Below are the code and all the weights of a small trained network. Each question names an input and a class and asks about switching units off, where a switched-off unit gives its printed mean instead of its output.

import numpy as np


def w(rows, s, z=0):
    codes = np.array(rows[::2]) - 128.0
    scale = np.full(codes.shape[1], s)
    scale[-1] = z or s
    return codes * scale


def f(y):
    return y / 2 * (1 + np.tanh(0.7978845608 * (y + 0.044715 * y**3)))


def log_softmax(a):
    a = a - a.max(-1, keepdims=True)
    return a - np.log(np.exp(a).sum(-1, keepdims=True))


def net(x, mask):
    res = np.array(x, float).reshape(1, 5) / 4 @ E
    y = f(res @ A[0][:, :-1].T + A[0][:, -1])
    res = res + np.where(mask, y, B[0][:, -1]) @ B[0][:, :-1]
    return log_softmax(res[-1] @ U[:, :-1].T + U[:, -1])


A, B = {}, {}
E = w([
[247,109,49],'x0',
[138,252,116],'x1',
[193,141,207],'x2',
[128,128,128],'x3',
[128,128,129],'x4',
],0.012)
A[0] = w([
[37,111,170,214],'n0',
[89,160,13,205],'n1',
[109,115,197,95],'n2',
[206,155,112,157],'n3',
[47,133,85,176],'n4',
[61,193,204,192],'n5',
[111,112,47,177],'n6',
[86,207,151,108],'n7',
[62,143,194,214],'n8',
[124,98,95,129],'n9',
[55,214,186,199],'n10',
[194,152,105,138],'n11',
[39,149,74,130],'n12',
[101,214,127,119],'n13',
[76,88,194,124],'n14',
[107,169,81,149],'n15',
[68,125,51,254],'n16',
[163,66,49,159],'n17',
[203,247,41,90],'n18',
[114,42,223,177],'n19',
[174,116,206,199],'n20',
[63,116,145,184],'n21',
[61,87,188,157],'n22',
],0.013,0.0072)
B[0] = w([
[97,200,201,252],'n0',
[82,76,120,223],'n1',
[173,140,144,172],'n2',
[67,192,49,207],'n3',
[35,175,197,202],'n4',
[171,83,235,250],'n5',
[109,40,123,193],'n6',
[176,15,171,187],'n7',
[202,177,201,243],'n8',
[142,117,112,153],'n9',
[140,102,206,252],'n10',
[73,177,68,193],'n11',
[70,156,160,195],'n12',
[183,4,170,187],'n13',
[144,196,128,208],'n14',
[108,77,124,167],'n15',
[1,74,140,227],'n16',
[188,68,95,225],'n17',
[27,162,85,244],'n18',
[183,199,75,239],'n19',
[196,204,115,200],'n20',
[94,158,196,206],'n21',
[105,244,168,226],'n22',
],0.008,0.013)
U = w([
[40,219,145,238],'0',
[145,202,162,1],'1',
[90,97,195,96],'2',
[193,92,189,127],'3',
[130,8,101,190],'4',
[189,133,71,207],'5',
[58,113,89,11],'6',
],0.014,0.005)

Each question gives the input, the list of numbers given to net, and the class t.
The units are the neurons (one row each of A and B). Each row of codes is followed by its name. A weight is (code - 128) times the scale printed after its matrix; where a second scale follows, it is the last column's (A, B and U).
mask holds one flag per neuron, in row order. A switched-off neuron (its flag False) gives its mean, the last column of its row in B, instead of its output. The means were averaged over made-up inputs and are rounded, as every weight is.
A unit's drop is (log p(t) with every unit on - log p(t) with that unit switched off) / (log p(t) with every unit on - log p(t) with every unit switched off).
The circuit of an input: a set's keep is (log p(t) with only the set's units on - log p(t) with every unit switched off) / (log p(t) with every unit on - log p(t) with every unit switched off). Starting from the 12 units with the biggest drops (on a tie, the unit counted first), units are removed one at a time, each time the one whose removal leaves the highest keep (on an exact tie, the one counted first), for as long as the keep stays at least 0.8.
circuit, biggest first: the units of the circuit, biggest drop first
top k neurons: the k neurons with the biggest drops, biggest first
drop when u is switched off: that unit's drop, to one decimal
input [4,1,6,3,-3], class 0: circuit, biggest first : n3
input [-7,-6,1,-3,3], class 1: top 2 neurons : n8, n18
input [-6,1,-4,6,5], class 2: top 2 neurons : n5, n7
input [8,1,-4,-7,-3], class 6: top 2 neurons : n18, n3
input [-8,1,-4,5,1], class 2: top 3 neurons : n5, n7, n10
input [8,1,-3,3,6], class 6: top 2 neurons : n18, n3
input [-7,1,3,-6,0], class 3: top 2 neurons : n5, n7
input [6,3,3,-8,1], class 0: drop when n1 is switched off : 0.0
input [-1,1,6,6,2], class 3: top 4 neurons : n18, n22, n0, n4
input [-4,2,0,-6,-3], class 2: drop when n17 is switched off : 0.1
input [3,6,0,0,4], class 6: drop when n22 is switched off : 0.2
